Below are the code and all the weights of a small trained network. Each question names an input and a target symbol and asks about switching units off, where a switched-off unit gives its printed mean instead of its output.

import numpy as np


def w(rows, s, z=0):
    codes = np.array(rows[::2]) - 128.0
    scale = np.full(codes.shape[1], s)
    scale[-1] = z or s
    return codes * scale


def f(y):
    return y / 2 * (1 + np.tanh(0.7978845608 * (y + 0.044715 * y**3)))


def softmax(a):
    e = np.exp(a - a.max(-1, keepdims=True))
    return e / e.sum(-1, keepdims=True)


def log_softmax(a):
    a = a - a.max(-1, keepdims=True)
    return a - np.log(np.exp(a).sum(-1, keepdims=True))


def net(x, mask):
    ids = ['ΔΠβελστ'.index(c) for c in x.split()]
    T = len(ids)
    res = E[ids] + P[:T]
    u = 0
    for l in range(2):
        r = res
        for j in range(2):
            rows = slice(2 * j, 2 * j + 2)
            q, k, v = (r @ M[l][rows].T for M in (Q, K, V))
            z = softmax(np.where(np.tri(T) > 0, q @ k.T / 2**0.5, -1e9)) @ v
            o = O[l][rows]
            res = res + np.where(mask[u + j], z, o[:, -1]) @ o[:, :-1]
        u += 2
        y = f(res @ A[l][:, :-1].T + A[l][:, -1])
        res = res + np.where(mask[u : u + 8], y, B[l][:, -1]) @ B[l][:, :-1]
        u += 8
    return log_softmax(res[-1] @ U[:, :-1].T + U[:, -1])


Q, K, V, O, A, B = {}, {}, {}, {}, {}, {}
E = w([
[91,63,141],'Δ',
[116,164,137],'Π',
[246,104,46],'β',
[78,126,110],'ε',
[155,105,186],'λ',
[139,94,192],'σ',
[127,141,209],'τ',
],0.014)
P = w([
[58,103,136],'0',
[2,207,158],'1',
[76,209,153],'2',
[105,155,150],'3',
[189,139,168],'4',
[135,145,147],'5',
[148,108,164],'6',
[137,92,166],'7',
],0.0094)
Q[0] = w([
[129,110,73],'0.h0',
[151,116,113],'0.h0',
[2,119,218],'0.h1',
[140,122,99],'0.h1',
],0.0099)
K[0] = w([
[53,203,98],'0.h0',
[142,182,128],'0.h0',
[254,9,50],'0.h1',
[143,233,140],'0.h1',
],0.0093)
V[0] = w([
[134,52,123],'0.h0',
[42,62,9],'0.h0',
[79,107,70],'0.h1',
[57,207,103],'0.h1',
],0.011)
O[0] = w([
[125,144,245,165],'0.h0',
[251,105,168,252],'0.h0',
[222,43,84,210],'0.h1',
[67,1,84,148],'0.h1',
],0.0093,0.0026)
A[0] = w([
[149,113,205,253],'0.n0',
[86,115,189,64],'0.n1',
[121,168,173,119],'0.n2',
[182,152,10,32],'0.n3',
[192,147,83,128],'0.n4',
[80,104,161,12],'0.n5',
[157,83,175,91],'0.n6',
[143,162,68,140],'0.n7',
],0.013,0.0027)
B[0] = w([
[158,174,39,255],'0.n0',
[90,205,113,168],'0.n1',
[153,94,166,159],'0.n2',
[94,188,174,158],'0.n3',
[55,124,179,144],'0.n4',
[3,114,174,135],'0.n5',
[167,175,47,200],'0.n6',
[103,50,182,124],'0.n7',
],0.0075,0.0074)
Q[1] = w([
[157,113,37],'1.h0',
[254,128,195],'1.h0',
[91,133,171],'1.h1',
[120,105,73],'1.h1',
],0.0084)
K[1] = w([
[157,106,59],'1.h0',
[61,170,23],'1.h0',
[50,88,138],'1.h1',
[49,254,159],'1.h1',
],0.0062)
V[1] = w([
[64,66,109],'1.h0',
[187,95,7],'1.h0',
[137,195,139],'1.h1',
[162,119,208],'1.h1',
],0.017)
O[1] = w([
[76,132,72,73],'1.h0',
[102,248,200,250],'1.h0',
[170,97,193,145],'1.h1',
[167,211,123,100],'1.h1',
],0.011,0.013)
A[1] = w([
[151,144,97,102],'1.n0',
[204,127,133,199],'1.n1',
[91,127,8,177],'1.n2',
[142,99,70,199],'1.n3',
[38,120,63,127],'1.n4',
[254,53,219,2],'1.n5',
[115,243,156,100],'1.n6',
[81,111,69,43],'1.n7',
],0.0086,0.0049)
B[1] = w([
[146,137,148,125],'1.n0',
[39,171,177,162],'1.n1',
[171,132,194,153],'1.n2',
[67,116,214,144],'1.n3',
[215,194,61,152],'1.n4',
[144,96,84,162],'1.n5',
[93,3,70,253],'1.n6',
[187,223,98,140],'1.n7',
],0.0069,0.023)
U = w([
[67,153,180,252],'Δ',
[131,193,52,203],'Π',
[208,155,140,39],'β',
[2,130,58,98],'ε',
[93,81,102,20],'λ',
[97,83,102,44],'σ',
[157,111,50,61],'τ',
],0.0071,0.0035)

Each question gives the input, a string of symbols that net reads in full, and the target symbol t.
The units are the heads (2 rows each of Q, K, V and O) and the neurons (one row each of A and B). Each row of codes is followed by its name. A weight is (code - 128) times the scale printed after its matrix; where a second scale follows, it is the last column's (O, A, B and U).
mask holds one flag per unit, layer by layer, with each layer's heads first. A switched-off unit (its flag False) gives its mean, the last column of its rows in O or B, instead of its output. The means were averaged over made-up inputs and are rounded, as every weight is.
A unit's drop is (log p(t) with every unit on - log p(t) with that unit switched off) / (log p(t) with every unit on - log p(t) with every unit switched off).
The circuit of an input: a set's keep is (log p(t) with only the set's units on - log p(t) with every unit switched off) / (log p(t) with every unit on - log p(t) with every unit switched off). Starting from the 12 units with the biggest drops (on a tie, the unit counted first), units are removed one at a time, each time the one whose removal leaves the highest keep (on an exact tie, the one counted first), for as long as the keep stays at least 0.8.
units of the circuit, in order: the units of the circuit, biggest drop first
unit that matters most: the unit with the biggest drop
top k neurons in layer l: the k neurons of layer l with the biggest drops, biggest first
which heads matter: for each layer, one digit per head in row order, 1 if its drop is at least 0.15 and else 0, layers parted by /
drop when u is switched off: that unit's drop, to one decimal
input Π β β τ, target Π: top 2 neurons in layer 1 : (1.n6, 1.n4)
input β λ ε, target β: units of the circuit, in order : (0.h1, 1.h0, 1.h1)
input β ε ε, target β: unit that matters most : 0.h1
input σ λ Δ, target σ: units of the circuit, in order : (1.h0, 0.h1)
input σ λ Δ λ, target σ: units of the circuit, in order : (1.h0, 0.h1)
input ε Π Δ Δ λ, target ε: units of the circuit, in order : (0.h1, 1.h0, 1.h1)
input τ ε Π τ ε, target τ: which heads matter : 11 / 10
input ε Δ Δ ε, target ε: units of the circuit, in order : (0.h1, 1.h0)
input Π τ Π ε, target Π: which heads matter : 11 / 10
input ε Δ σ β, target ε: units of the circuit, in order : (0.h1, 1.h0, 0.n4)
input Δ Π Δ β Δ β, target Δ: top 2 neurons in layer 0 : (0.n0, 0.n6)
input τ ε Δ, target τ: units of the circuit, in order : (1.h0, 1.n4, 0.h1, 0.n5)
input β Δ Π, target β: units of the circuit, in order : (1.h0, 0.h1, 1.h1)
input Π β Δ Δ, target Π: top 2 neurons in layer 0 : (0.n0, 0.n6)
input λ Π Δ, target λ: units of the circuit, in order : (1.h0, 0.h1)
input β Π Π, target β: unit that matters most : 1.h0
input Π Π ε λ, target Π: top 3 neurons in layer 1 : (1.n4, 1.n6, 1.n7)
input ε ε Π Δ τ Π σ σ, target ε: which heads matter : 11 / 00
input ε Δ Δ Π, target ε: top 2 neurons in layer 1 : (1.n6, 1.n2)
input Π λ Δ, target Π: unit that matters most : 1.n4
input τ Π ε Δ, target τ: top 3 neurons in layer 0 : (0.n0, 0.n6, 0.n5)
input Π τ Δ Δ λ λ, target Π: top 4 neurons in layer 1 : (1.n6, 1.n4, 1.n7, 1.n1)
input Π Π Π β Π ε, target Π: top 2 neurons in layer 0 : (0.n0, 0.n6)
input β ε Δ Π Δ Π Δ, target β: drop when 1.n1 is switched off : -0.2
